Each row was made from one small tree. Brackets hold a mark, then the marks that hang from it, in alphabetical order. Every link used is in the known rows. Write each row's tree.
Known rows
(dafe (tiro (sitik luta (nefisul timog)))): [-0.35  0.32  0.93  0.51  0.60  1.50 -0.20 -0.72 -0.68 -0.35 -0.15  0.69
 -0.63 -0.20  0.13  0.20 -1.23  1.40  0.77 -0.40 -0.98 -0.41 -2.66 -0.60
 -0.75  1.12  0.16 -0.30 -0.54  2.70  0.85  0.34  0.16 -0.93 -0.23  0.81
 -0.64  1.31 -1.01 -0.84 -0.66  1.28 -1.12  0.66  1.05 -0.54 -2.65]
(tiro luta (sitik dafe)): [ 0.68  0.61  0.59 -0.61 -0.29 -1.34 -1.87 -0.61  0.52 -1.38 -0.44 -0.19
 -0.62  1.61 -1.84 -1.05 -0.75 -0.64 -1.54 -1.16  0.65  1.96 -0.78  0.14
 -0.42  0.84 -1.29 -2.68 -1.09 -0.42 -0.59 -0.23 -1.38  0.14  0.02 -1.76
 -0.75 -0.40 -1.07 -2.47  1.05  1.15 -0.60  0.69  0.85  1.10 -1.61]
(butugi dafe fegu luta): [ 0.14  0.21 -1.21 -1.28  1.23 -0.30  0.62 -0.12  0.95  2.56 -0.86 -1.82
  0.02 -0.28 -1.28 -1.81 -0.18  1.30  1.26 -1.10  0.41  1.24 -0.06  0.42
 -1.34 -3.28 -0.47 -4.20  2.62 -1.74 -1.05 -1.35 -2.54  2.23 -0.23  0.55
 -0.43 -1.69 -0.40 -2.06  2.91 -1.26 -1.43  0.38  0.79  1.95  2.12]
(luta (sitik (nefisul lavaf timog) nube (tiro dafe))): [ 0.11  0.20  1.17  0.77  0.00 -0.90  0.53  1.50  0.51  0.56  1.21  0.40
 -0.57  1.26  0.22  0.56  1.17 -1.62 -2.40  0.76 -1.00 -0.65 -1.23 -0.82
  1.92  1.40  1.95 -1.81 -2.72  1.41 -0.46  0.63 -0.27 -1.58 -0.52  2.00
 -1.10 -3.24  0.19  1.44  0.63  0.46  0.67 -1.68  0.87  1.47 -1.35]
(lavaf (dafe (tiro sitik))): [ 0.84  0.33 -0.01  0.54  0.26  0.75  0.75 -0.94 -1.39  0.70  0.00  0.81
  0.61  1.52 -0.46  0.93 -1.40  0.36  1.12  1.10  2.56 -0.84 -1.56  1.56
 -1.31  0.29 -2.25  1.13  0.82  0.27 -1.27  2.30  0.26  1.26  0.05  0.52
 -0.29  1.09  0.98 -0.44 -1.18 -0.77 -0.55  0.85 -1.66 -0.46 -0.73]
(lavaf (dafe (tiro sitik)) (zazi (nefisul timog))): [-0.25  0.97  0.95  0.84 -0.51  2.40  0.87 -0.72 -0.64  0.26 -0.50  2.12
  1.23 -0.44  0.86  1.09 -0.69  1.42  0.26  1.51  4.16 -1.53 -3.31  0.95
 -1.20  0.62 -1.57  2.33  0.88 -0.46 -1.60  2.53  2.64  1.15 -0.17  2.76
 -0.25  2.94 -1.49  0.56 -1.77 -0.61  1.71 -0.48 -1.47 -3.06 -0.63]
(tiro dafe (luta (sitik (nube zesemes)))): [ 0.37 -0.14 -0.39 -0.99  0.43 -1.35 -2.61  1.71 -0.32 -0.40 -0.72 -0.42
  0.83  2.74 -1.36 -1.45  0.22 -1.42 -0.83 -0.23  0.16  1.71 -0.31  0.07
  0.19  0.48 -0.62 -1.77 -0.17 -1.63 -0.99 -0.56 -1.50 -1.32 -1.81 -1.11
 -1.14 -1.18 -0.78 -3.01  1.15 -1.33  0.82  0.29 -0.01  1.64  0.76]
(timog (lavaf dafe zazi)): [ 0.98  0.60  1.09 -1.10 -0.50  0.17  0.29 -1.84 -0.20  1.60 -1.21 -0.32
 -0.04 -0.19  0.64  1.09 -0.04  0.21  0.69  0.19  2.14  0.15  0.14  1.16
 -0.99  1.19 -0.50  2.04  0.44 -2.03 -0.88 -0.02  0.03  0.55  1.32  0.09
  2.02  0.69  0.64  1.58 -1.65 -2.09  0.45 -1.31 -2.26 -1.67 -0.05]
(dafe (tiro (sitik luta (nefisul (lavaf zazi) timog)))): [-0.60  0.88  1.67  1.15  0.21  1.68 -0.33 -1.32  0.28  0.08 -0.23  1.11
 -0.42 -1.09  0.08  1.00 -1.12  1.29  0.52 -0.37 -1.11 -0.81 -3.07 -0.85
 -0.82  1.66  0.94 -0.90 -1.37  2.40  0.42  0.37  0.99 -1.11  0.17  1.59
 -0.30  0.81 -2.38 -0.19 -1.33  0.70 -0.34 -0.44  1.02 -1.06 -2.12]
(zesemes (butugi dafe luta) fegu (timog lavaf)): [-0.04 -2.04 -2.38 -0.58  1.71  0.23  0.85 -0.21 -0.17  2.34 -0.37 -0.31
 -0.11 -1.33  0.18 -1.37  1.80 -0.21  2.08 -3.43 -2.54  1.87  3.74  0.08
 -0.47 -1.68  1.40 -1.48  3.61  0.30 -0.29 -0.12  0.66  1.93 -0.46 -1.85
  1.52  0.81  1.53 -4.61  1.11 -0.55  0.69  1.73 -0.12 -1.12  1.54]
(lavaf dafe (zazi nefisul)): [ 0.45  1.13  0.66 -0.13 -0.67  0.70  1.09 -0.68  0.13  0.92 -0.19  0.75
  0.92  0.12  1.05  0.34 -0.48  0.55  0.07  1.93  3.68 -0.89 -1.20  1.93
 -0.70  0.47 -1.55  3.51  1.04 -2.36 -1.05  0.40  1.09  0.90  0.02  0.89
  0.20  2.62  0.14  2.86 -0.62 -1.39  0.72 -0.85 -2.25 -0.07  0.24]
(tiro dafe (luta (sitik nefisul nube))): [-0.13 -0.08 -0.21 -0.27  0.88 -1.14 -1.59  1.49  0.01 -0.14 -0.23 -1.14
  0.20  2.74 -0.50 -1.69  0.39 -1.47 -0.51 -0.32 -0.11  1.65 -1.65  0.36
 -0.03  1.20 -0.10 -2.72 -1.26 -0.73 -0.83 -0.85 -2.19 -1.77 -1.94 -0.18
 -1.56 -1.51 -1.49 -2.27  1.87 -1.09 -0.11 -0.51  0.97  2.43 -0.50]
(butugi (dafe tiro) fegu luta (nube zesemes)): [ 0.80 -1.38 -3.84 -0.78  2.73  0.53 -0.31  0.19  0.49  1.04 -1.72 -1.42
  1.61 -0.63 -1.44 -1.85 -1.55  2.59  1.96 -0.77  0.71  0.02  1.35 -0.47
 -2.08 -3.23 -0.33 -6.87  5.06 -2.41 -0.59 -0.83 -2.46  2.61 -0.66  1.50
 -0.59 -0.43 -1.57 -3.91  1.53 -2.60  0.44  2.47  0.89  0.80  5.92]
(luta (sitik (nefisul lavaf) nube tiro)): [ 0.59 -0.52  0.77  1.11 -0.35 -1.60  0.49  0.52  1.08  0.46  1.55  0.63
 -1.13  0.94  0.44  0.55 -0.18 -1.98 -2.09  1.24 -1.27 -0.12  0.39 -0.22
  2.13  1.10  2.47 -1.73 -2.79  1.04  0.19 -0.12 -0.49 -1.32 -0.06  1.22
 -0.12 -1.70  0.89  2.26 -0.26  0.58  0.48 -1.09  0.44  3.40 -1.84]
(zesemes butugi fegu (timog lavaf)): [-0.02 -1.37 -1.10 -1.06  0.51  0.62  1.97 -1.19 -0.77  0.43 -0.48  0.53
 -0.21 -1.47  0.41 -0.24  1.29 -1.15  1.64 -2.55 -2.09  2.36  3.99  0.33
  0.19 -0.26  1.36  2.29  2.65  1.74 -0.21  0.59  1.68  1.66  0.56 -2.78
  2.64  2.61  2.96 -1.70  1.10  0.84  0.58  1.77 -1.40 -0.64 -0.91]
(fegu (sitik (dafe tiro)) zesemes): [ 2.23 -0.97 -1.19 -0.44 -0.27  0.81  0.66 -0.07 -1.01 -0.84 -0.03 -0.17
 -0.06  2.47 -1.18  0.63  0.66 -1.33  0.38  1.55 -0.78 -2.23  1.36 -0.31
 -1.10 -2.03 -0.29  0.19 -1.50  3.01  1.52  0.61 -1.67 -0.58  0.56 -2.30
 -1.70  0.31  1.59  0.73 -0.30  2.20 -0.23 -1.09 -0.77  1.04  0.20]
(nefisul (timog (lavaf (dafe tiro))) zazi): [-0.31 -0.43  1.68  0.24 -1.20  0.96  0.71 -0.85 -1.33  0.87 -0.90 -0.19
 -0.51 -1.35  0.95  1.24  0.98  1.26  1.65 -0.55  1.52 -0.84 -2.86 -0.96
 -1.11 -0.57 -1.73  2.71  0.65  0.28 -0.24  1.36  1.14  0.78  0.97  0.78
  0.74 -2.53  0.66  1.83 -0.97 -0.02 -0.18 -1.00 -1.72 -4.82 -0.33]
(nube (zesemes butugi (fegu (sitik luta)) timog)): [-0.14 -0.30 -0.66 -1.04  0.11  0.23  0.16  0.39 -0.94 -1.23 -0.06  1.44
  1.22 -0.97 -0.75 -0.64  0.45 -1.08 -0.48 -0.82 -3.71  1.82  4.29 -0.11
  1.33 -1.18  1.04  3.36  1.94  1.09  0.78 -0.50  1.28  0.71 -0.17 -3.57
  1.53  3.71  3.04 -1.73 -0.50  1.15 -0.62  2.18 -0.64  0.54  0.13]
(luta (sitik (nefisul zazi) nube tiro)): [-0.02 -0.40  1.34  1.24 -1.05 -1.34  0.15  0.60  0.71  0.15  1.56  0.01
 -1.01  0.96  1.03  0.14 -0.25 -1.59 -1.43  1.75  0.39  0.08 -0.53  0.45
  2.17  0.44  1.65 -2.56 -2.17  0.94  0.09 -1.14 -0.19 -0.61 -0.11  1.11
 -0.84 -0.31  1.05  2.59 -1.09  0.59 -0.29 -0.73  0.88  3.40 -2.04]
(timog (lavaf (dafe (tiro luta sitik)) (zazi nefisul))): [ 0.15  0.30  0.01  0.80  0.27  1.05 -1.05 -1.57 -0.23  0.34 -1.59  0.69
  0.61 -0.64  0.64  0.94 -1.04  1.08  0.72 -0.34  2.20 -0.08 -0.62  0.41
 -1.74  1.33 -0.74  1.06  0.97 -1.53 -0.94  1.58  0.86  0.23  0.33  1.12
  1.17  2.43 -1.80 -1.26 -1.59 -2.24  1.72 -1.23 -1.70 -2.21 -0.79]
(tiro dafe (sitik luta (nube zesemes))): [ 0.49  1.51  0.27 -1.13 -0.04 -1.76 -2.90  0.91 -0.17 -1.33 -0.07 -0.73
  1.26  1.20 -1.74 -0.30 -0.23  0.27 -1.81 -0.52  0.25 -0.46  1.34  0.41
  0.31  1.86 -0.66 -0.65 -0.28 -0.23 -0.15 -0.54 -0.32 -1.33 -0.21 -1.57
 -1.34  0.73 -0.14 -2.28  0.20 -0.55 -2.23 -0.20  1.40  1.33 -0.51]
(tiro dafe luta (sitik nefisul (nube (zesemes timog)))): [-1.20  0.05 -0.06 -1.29  0.66 -1.31 -3.03  1.36 -0.07 -2.75 -0.83 -0.56
  1.05  1.35 -1.40 -1.35  0.23 -1.00 -2.30 -1.84 -0.98  2.14 -0.61  0.88
  0.17  2.26 -0.18 -1.53 -0.43 -1.83 -1.07 -0.64 -1.46 -0.92 -1.10 -0.91
 -1.82  0.53 -2.95 -4.44  1.90 -1.22 -0.67  0.89  2.21  1.38 -0.10]
(lavaf (dafe (tiro (luta (sitik nube)))) zazi): [-0.17  0.53 -0.02  1.13 -0.52  0.89 -0.82 -0.86 -0.29  0.96  0.42  0.67
  1.07  1.49  0.46  0.70 -1.58  0.00  2.01  1.99  3.43  0.20 -1.89  1.43
 -0.51  0.27 -0.58 -0.84 -0.68 -1.51 -1.40  0.30  2.11  0.02 -0.52  2.68
  0.38  1.60 -1.25 -0.37 -3.57 -2.01  2.12  0.25 -0.43 -0.80  0.87]
(sitik (dafe tiro) luta (nube (zesemes butugi))): [-0.41  0.10 -2.62  1.59  0.31 -0.84 -2.30  1.55 -0.34 -0.43  2.59 -0.61
 -1.08  0.36 -0.89  0.94 -1.33  0.48  1.12  0.59 -0.78 -1.94  4.22 -1.57
  1.32 -1.43  0.63 -0.41 -1.09  1.20  3.54 -1.19  1.08 -2.24 -0.38 -0.24
 -0.67  0.01  1.22 -0.17 -2.63  1.96  0.71  2.14  2.37  0.53  2.18]
(nube (zesemes (butugi luta) (timog (lavaf dafe)))): [-0.07 -1.65 -1.24 -1.27  0.59  0.42 -1.15  0.70 -1.36  0.91 -0.89  1.46
 -0.41  0.08 -0.98  0.26 -0.04 -0.51 -0.01 -1.46 -2.78  1.56  2.39  0.10
  0.06 -0.88  0.41  2.66  3.19 -2.96  1.10 -0.02 -0.40  1.24 -0.70 -1.23
  1.63  0.77  1.49 -2.21 -1.08 -0.98  1.86  2.48 -1.76 -1.13  1.96]
(zazi (nefisul (lavaf (dafe (tiro luta sitik))) timog)): [ 0.02 -0.34 -0.02  1.23  0.14  0.61  0.45  0.15 -0.35 -0.46 -0.56  1.80
  0.28 -0.82 -0.11  0.29  0.09  0.94 -0.74 -0.74 -0.05 -1.11 -2.49 -1.42
 -1.10  0.39 -1.54  4.14  0.68 -0.15 -0.24  3.51  1.13 -0.16 -0.53  1.03
 -0.04 -1.74 -1.18 -0.09  1.91  0.64  1.14 -0.96 -1.73 -2.49 -1.12]
(zazi (nefisul (lavaf dafe) timog)): [ 0.70 -0.40  0.25  0.04 -0.34  0.09  1.96  0.45 -0.21  0.39 -0.27  1.39
 -0.10 -1.09  0.43  0.25  0.99  0.61 -1.07 -0.21  0.12 -1.58 -1.44 -1.14
 -0.58 -0.06 -1.46  6.25  0.79 -0.62  0.15  2.67  0.58 -0.05 -0.14  0.22
  0.37 -2.52  0.68  2.82  2.64  0.98  0.59 -1.37 -2.69 -2.00 -0.49]
(timog (lavaf (dafe tiro) zazi)): [ 0.66  0.33  0.43 -0.11  0.04  1.20  0.29 -1.94 -0.60  1.70 -1.13  0.01
  0.08 -0.26  0.88  1.63 -0.61  0.68  2.01  0.42  2.31 -0.49 -0.20  0.80
 -1.59  0.84 -0.53  1.30  0.50 -0.85 -0.76  0.67  0.58  0.44  1.03  1.04
  1.57  1.26 -0.02  0.79 -2.47 -2.26  1.28 -0.81 -2.13 -2.18  0.35]
(dafe (tiro (luta (sitik (nefisul zazi) nube)))): [-0.63 -1.40 -0.27  1.62  0.09  0.31 -0.99  0.01 -0.20 -0.23  0.22  0.00
 -0.57  0.83  0.59 -0.48 -1.24 -0.32  1.94  0.37  0.22  0.79 -2.07 -0.40
 -0.49 -0.41  0.08 -2.19 -1.01  1.14  0.35 -0.27 -0.09 -0.94 -1.21  0.97
 -0.74 -0.09 -1.48 -0.99 -0.85  0.00  0.83  0.78  0.53  1.00 -0.75]
(sitik luta (nefisul lavaf zazi) nube tiro): [-1.36  1.59  1.09  3.23 -0.78 -2.40 -1.50 -0.18  1.94 -0.31  3.15 -2.07
 -1.05 -0.92  0.99  1.37 -0.74  0.55 -0.22  0.62 -3.60 -1.83  1.01 -0.95
  2.28  1.87  2.36 -0.77 -3.33  1.64  2.85 -2.66  1.34 -3.03  1.45  1.66
 -0.97 -2.22  0.01  4.15 -1.02  0.30 -2.67 -2.05  3.31  3.93 -1.23]
(dafe (tiro (luta (sitik (nube (zesemes fegu)))))): [-0.24 -1.14 -1.24  0.47  0.24  0.56 -0.84  0.21 -0.40 -0.74 -0.17  0.82
  0.37  0.66  0.05 -0.84 -1.07 -0.49  1.88  0.45 -0.29  1.41  0.43 -0.23
  0.25 -0.96 -0.09 -1.57  0.33  0.81 -0.39  0.28  0.63 -0.24 -1.13 -0.85
  0.65  1.27 -0.46 -2.65 -0.70 -0.08  1.79  2.06 -0.28  0.29  0.18]
(nube (zesemes (fegu (sitik nefisul)) (timog lavaf))): [ 0.25 -0.90 -0.09 -2.77 -0.11  0.43  1.08 -0.10 -0.32 -1.84 -1.67  1.11
  1.17 -2.37  0.47 -0.84  1.38 -0.98 -1.23 -1.46 -2.95  2.30  3.63 -0.12
  0.75 -0.67  0.91  3.02  0.90 -0.18 -0.42 -0.59 -0.67  1.04  0.29 -4.26
  2.08  2.97  1.31 -1.01  0.47 -0.02 -0.28  0.88 -1.41 -0.90  0.07]
(zesemes butugi (fegu (sitik luta nube))): [-0.02  0.15 -1.21  1.39 -0.11 -1.28  1.10  0.00 -0.34 -0.91  1.99 -1.05
  0.47  0.57  0.01 -0.56  0.38 -1.27  0.89  0.38 -2.00  0.03  4.58  0.29
  1.22 -0.42  0.75  1.37 -0.14  3.92  1.32  0.11  1.88 -0.12  0.53 -2.11
  1.64  1.94  4.14 -0.90 -0.17  1.89 -2.77 -0.15  0.79  2.08 -2.01]

Which tree is each row?
[-0.90  0.78  0.12  1.09 -0.09  2.26  0.08 -0.41 -0.58  0.39 -0.35  1.21
  1.03  0.05  1.16  0.40 -0.75  1.55  1.68  1.32  2.89 -0.67 -3.41  0.42
 -1.30  0.21 -1.57  2.85  1.03 -1.36 -0.73  1.31  2.53  0.21 -0.62  2.94
 -0.12  1.90 -1.97  0.44 -1.36 -1.19  2.49 -0.07 -1.18 -2.72  0.62]	(lavaf (dafe (tiro luta)) (zazi (nefisul timog)))
[-1.23  1.60  2.39  2.31 -0.58 -0.27  1.22  0.39  1.53  0.32  1.90 -0.57
 -2.15 -0.84  0.45  1.76  1.32 -0.47 -1.80  0.52 -1.70 -1.79 -2.06 -1.55
  1.55  0.36  0.67 -2.10 -3.13  1.95  0.94 -0.53 -0.45 -0.56  1.28  1.28
 -2.17 -4.66 -0.55  4.69  0.87  2.15 -0.46 -1.57  1.55  0.48 -0.19]	(sitik dafe (nefisul lavaf timog zazi) tiro)
[ 0.54  0.78 -0.01 -0.46 -0.13 -0.14  3.09 -0.16  0.70 -1.17  0.54 -0.75
  0.37 -0.27  0.67 -1.16  1.38 -1.39 -0.38  0.68 -0.45  0.43  2.04  0.59
  0.48 -0.87 -0.53 -0.79 -1.71  2.89 -0.63 -0.29 -1.30  0.98  0.30 -3.58
  0.32  1.09  1.84  0.80  1.66  1.77 -2.56 -0.79 -0.03  1.36 -1.37]	(zesemes (fegu (sitik dafe nefisul)))
[ 0.12  0.77 -0.13  1.11  0.00  1.98  1.12 -0.72 -0.34  1.10 -0.09  1.17
  1.13  0.06  1.29  1.01 -1.17  1.13  1.72  2.22  3.95 -1.73 -1.57  1.46
 -1.44  0.04 -1.53  2.58  1.13 -0.87 -0.87  1.29  1.82  0.78 -0.35  2.07
 -0.33  3.36 -0.72  1.82 -1.65 -1.60  1.80 -0.21 -2.11 -0.76  0.74]	(lavaf (dafe tiro) (zazi nefisul))
[ 0.05  1.07  1.22 -0.54 -1.01  1.29  1.40 -0.32 -0.25  0.75 -0.31  1.11
  0.77 -0.31  1.20  0.33  0.29  0.93 -0.21  1.58  3.51 -0.91 -2.46  1.17
 -0.48  0.42 -1.53  4.43  1.00 -2.11 -1.05  0.83  1.81  0.82  0.06  1.63
  0.40  1.52 -0.04  2.92 -0.48 -0.57  1.13 -0.92 -1.99 -2.25  0.07]	(lavaf dafe (zazi (nefisul timog)))
[ 1.94 -1.21 -1.42 -2.34  0.43 -0.65  1.17 -0.53  0.08 -1.53 -1.19 -0.40
  1.18 -0.07  0.06 -1.67 -0.25  0.28  0.09  0.36  0.27  0.47  2.59  0.74
 -0.13  0.40 -0.82 -0.49  3.16 -1.02 -0.35 -0.84 -1.00  1.54  0.52 -2.93
  1.34  1.42  1.77  0.35  1.56 -0.42 -0.49  2.25 -1.57  0.91  2.29]	(butugi (nube (zesemes fegu)))
[-0.66 -0.93  1.94 -0.54 -1.53 -1.11 -0.10 -0.35  0.13 -1.69 -0.25 -0.52
 -1.15 -1.20  0.52  0.10  0.75 -0.21 -1.88 -1.11  0.80  0.12 -1.68  0.07
  0.42  1.53  0.16  0.12 -1.51  0.42 -0.16  0.28 -0.20  0.09  1.06  0.12
  0.33 -1.22 -0.65  0.60  0.46  1.27 -1.84 -1.22  1.13 -1.54 -2.93]	(tiro (sitik (nefisul (timog lavaf) zazi) nube))
[ 0.46  0.99  0.16  0.84  0.19  1.14 -0.95 -1.69 -0.18  0.86 -1.13  0.70
  0.70 -1.32  0.77  1.33 -1.15  1.78  0.86 -0.16  1.90 -1.01  0.09  0.07
 -1.41  1.29 -0.24  1.50  0.72 -0.86 -0.18  1.15  1.29 -0.27  0.48  0.96
  1.23  2.96 -1.03 -0.10 -2.43 -1.84  0.85 -1.68 -1.38 -2.19 -1.15]	(timog (lavaf (dafe (tiro (sitik luta))) (zazi nefisul)))
[ 1.89 -2.06 -2.99 -1.74  1.96 -1.09 -0.23  0.70  0.85  0.86 -1.07 -1.43
  1.31  0.14 -0.25 -3.09  0.38  1.42  0.73 -0.74 -0.40 -0.11  2.30  0.42
 -0.92 -1.30 -0.80 -5.15  4.37 -2.77 -0.46 -1.71 -2.29  1.89 -0.73 -1.76
 -0.02 -0.83 -0.01 -3.33  1.58 -2.15 -0.39  2.20  0.02  0.27  5.30]	(butugi dafe luta (nube (zesemes fegu)))
[-0.35 -1.68 -1.59 -1.78 -0.46 -1.11 -0.30  0.38 -0.71 -1.14 -0.14 -0.05
 -0.35 -1.04 -0.77  0.32 -0.06 -0.92 -0.40 -1.28 -0.64  1.57  4.44 -0.10
  1.06 -1.20  1.35  3.21  1.59 -1.29  0.90 -0.30  0.66  0.65  0.70 -0.58
  1.86  0.93  2.05 -0.40  0.36  0.43  1.05  2.01 -0.09  0.40  1.25]	(sitik (nube (zesemes (butugi fegu) (timog lavaf))))
[ 0.98 -0.79 -0.51 -3.01 -0.34  0.46  2.06 -1.76  0.07 -0.29 -1.37  0.29
  0.74 -2.42  1.08 -1.01  1.53 -0.19  1.38 -2.54 -1.06  2.72  3.23  0.16
 -0.14 -0.21  0.64  2.29  1.33  0.77 -1.21 -0.40  1.18  1.42  0.71 -3.77
  2.58  2.41  1.74 -0.63  1.39  0.20  0.18  1.05 -1.63 -1.19 -0.68]	(zesemes fegu (timog lavaf))
[ 0.20  1.04  2.42 -0.44 -1.33  0.64  1.58 -1.06  0.18  1.42 -0.22  1.09
  0.02 -0.77  0.01  1.53  1.04  0.20 -0.34  0.29  0.69 -0.82 -3.10 -0.26
 -0.33  0.88 -0.58  3.63 -0.86 -1.07 -1.14  1.39  1.78  0.28  1.05  1.70
  1.23 -3.34 -0.22  3.11 -0.35 -0.15  0.87 -1.59 -1.80 -3.61  0.44]	(nefisul (lavaf dafe zazi) timog)
[-0.57  0.85 -0.71  0.04  0.36 -2.22 -2.94  1.56  0.01 -1.63  1.05 -1.60
  0.62  2.94 -0.70  0.01 -0.29 -0.77 -0.95  0.90 -1.01  0.27  2.28  0.44
  1.50  1.56 -0.13 -0.44 -0.09 -0.81  0.44 -1.41  0.21 -1.37  0.34  0.43
 -1.53 -0.39  0.36 -1.19  0.53 -1.62  0.48  1.15  1.47  3.73  1.71]	(sitik (nube zesemes) (tiro dafe luta))
[-1.27  0.72 -0.98  2.48 -0.39 -0.68 -1.10  0.70  1.04 -0.49  2.90 -2.22
 -1.36 -1.04  1.05  0.49 -0.76  1.18  1.87  0.55  0.15 -2.22  0.74 -1.30
  0.73 -0.80  0.52 -2.77 -3.64  2.01  3.01 -2.58  0.26 -2.65 -0.27  0.48
 -2.05 -1.12 -1.11  2.48 -1.84  1.85 -1.62 -0.28  3.85  0.97  0.53]	(sitik (dafe tiro) luta (nefisul zazi) nube)
[ 0.57  0.94 -0.74  0.59  0.22 -1.02 -1.48  0.85 -0.33 -1.55  1.65 -2.16
  0.68  3.15 -0.42  0.53  0.66 -0.85 -0.91  1.88 -4.07 -2.56  2.12  0.26
  1.17  1.11  2.08 -0.05 -2.49  2.70  2.76 -1.81 -0.89 -3.32  0.91 -0.42
 -2.31  0.63  1.39  1.18 -0.30  0.55 -2.93 -2.85  2.60  4.54 -1.24]	(fegu (sitik luta nefisul nube (tiro dafe)) zesemes)
[-1.27 -1.21  1.58  0.61 -1.65 -1.28  1.20  0.49  0.85 -0.76  1.15 -1.06
 -1.62 -1.74  1.21  0.48  1.54 -0.43 -0.62 -0.38 -0.98 -1.17 -1.97 -0.90
  0.81  0.50  0.55  2.15 -2.54  0.56  1.00 -0.29  0.25 -1.03  0.79  0.97
 -0.07 -4.84 -0.63  3.90  1.48  1.57 -1.29 -1.61  0.99 -1.10 -0.51]	(sitik (nefisul lavaf timog zazi) nube)
[-0.31 -1.20 -0.17  1.08 -0.77 -0.09 -0.25  1.77  0.38 -0.18  0.99  0.83
 -1.10 -0.27  0.28  0.24 -0.16 -1.46 -0.94  1.45  1.46 -0.67 -0.05 -0.59
  1.49 -1.93  0.65 -3.55 -2.32  0.10  0.33 -0.44 -1.30 -0.50 -1.35 -0.39
 -1.24 -0.79 -0.60  1.21 -1.71  1.40  1.33  0.49  0.72  0.21  0.71]	(luta (sitik (dafe tiro) (nefisul zazi) (nube zesemes)))
[-1.28  0.64  2.24  1.11 -0.75 -0.69 -1.31 -0.25  1.21 -1.44 -0.22 -0.08
 -1.36 -0.65 -1.23 -0.23  0.46 -0.54 -2.34 -1.87 -1.25  1.10 -3.84 -1.08
  0.06  0.98 -0.56 -3.05 -2.48 -0.14 -0.37  0.21 -1.26 -0.34  0.18 -0.48
 -1.18 -3.75 -3.26 -0.78  1.59  1.80 -1.07 -1.10  1.81 -1.20 -1.84]	(tiro luta (sitik dafe (nefisul lavaf timog zazi)))
[-0.30  0.98  0.11 -0.41 -0.52 -1.66 -1.96  0.81  0.84 -1.91  1.19 -0.30
 -0.89 -0.38 -0.98 -0.26 -0.75 -0.02 -2.71 -0.21 -0.66 -0.28  1.57 -0.07
  1.70  0.80  0.63 -1.71 -2.29 -0.51  1.40 -1.63 -1.25 -1.45  0.11 -1.63
 -0.67  0.41 -0.67 -0.09 -0.73  1.80 -1.88  0.34  2.88  1.09 -1.07]	(tiro (sitik dafe luta nefisul (nube zesemes)))
[-0.53  0.90  1.93 -0.21 -0.49  0.68  1.89  0.10  1.47  0.56  0.44  0.10
 -2.01 -1.33  0.35  0.74  1.52 -0.55 -1.56 -0.15 -0.49 -0.86 -2.40 -1.07
  0.36  0.43  0.73 -0.54 -3.13  0.35  0.39 -0.64 -1.15 -0.74  0.46  0.51
 -0.62 -3.63 -1.82  3.72  1.14  2.07  0.64 -1.35  0.73 -1.65  0.35]	(sitik dafe (nefisul (lavaf zazi) timog))
[ 0.16  0.11  1.31 -1.07 -0.53  1.66  0.90 -1.18 -1.12  1.11 -1.18  0.50
 -0.32 -0.67  0.98  1.13  0.67  1.12  1.18 -0.14  1.69 -0.34 -2.20 -0.44
 -1.04  0.58 -0.57  2.97  0.34 -0.22 -0.54  1.10  1.34  0.34  0.91  1.72
  1.64 -0.69  0.08  1.15 -1.52 -0.45  1.44 -0.60 -1.63 -4.67 -0.15]	(nefisul (timog (lavaf (dafe tiro) zazi)))
[-1.09  0.30 -0.72 -1.27 -0.54  0.07  0.76  1.01  0.65 -1.49 -0.23 -0.88
  0.35 -0.54 -0.74 -1.24  0.08  0.18 -0.72  0.01 -1.87  1.65  0.62 -0.62
  0.35 -2.50  0.64 -1.47 -0.49 -0.73  0.46 -1.06 -1.71  1.49 -0.47  0.67
  1.10 -1.08 -0.47 -0.94  1.44  0.54 -1.59 -0.64  1.64  1.06 -0.12]	(butugi (fegu (sitik (nefisul timog) (nube zesemes))) luta)
[-0.23 -0.10 -2.03  0.01  1.94  0.94  0.58 -0.19  0.50  2.68 -0.75 -1.43
  0.22 -0.35 -1.00 -1.15 -0.90  1.90  2.90 -0.83  0.67  0.43 -0.47 -0.07
 -2.08 -3.76 -0.49 -5.10  2.71 -0.24 -0.86 -0.44 -1.80  2.08 -0.63  1.73
 -0.98 -0.93 -1.23 -3.07  1.84 -1.46 -0.40  0.99  0.93  1.31  2.59]	(butugi (dafe tiro) fegu luta)
[-0.68 -0.56 -0.43 -0.60  1.23 -0.25  0.16  0.76 -0.93  1.08 -0.78  0.02
 -0.64 -0.09 -1.92 -0.04 -0.42 -0.66 -0.78 -0.18 -0.66  0.64  1.74  0.80
  0.36 -2.31 -0.08  1.08  3.93 -1.33  0.01  0.04 -1.84  1.57  0.51 -0.78
  0.15  0.53  2.09 -0.82  1.84 -0.07 -0.39  2.24 -0.80  1.50  2.07]	(nube (zesemes (butugi dafe fegu)))
[ 0.23  0.80  2.00 -0.10  0.59  0.56  0.86  1.13 -0.31  1.12  0.09  0.83
 -0.58  1.93  0.28 -0.15  0.82 -1.17 -2.07  1.10 -0.63  0.31 -2.88 -0.05
  1.26  1.21  1.10 -2.10 -1.02  1.43 -0.85  0.00 -1.38 -0.67 -0.93  1.19
 -1.54 -0.82  0.57  0.99  0.74  0.41  0.20 -0.70  0.07  1.77 -2.13]	(luta (sitik (nefisul timog) (tiro dafe)))
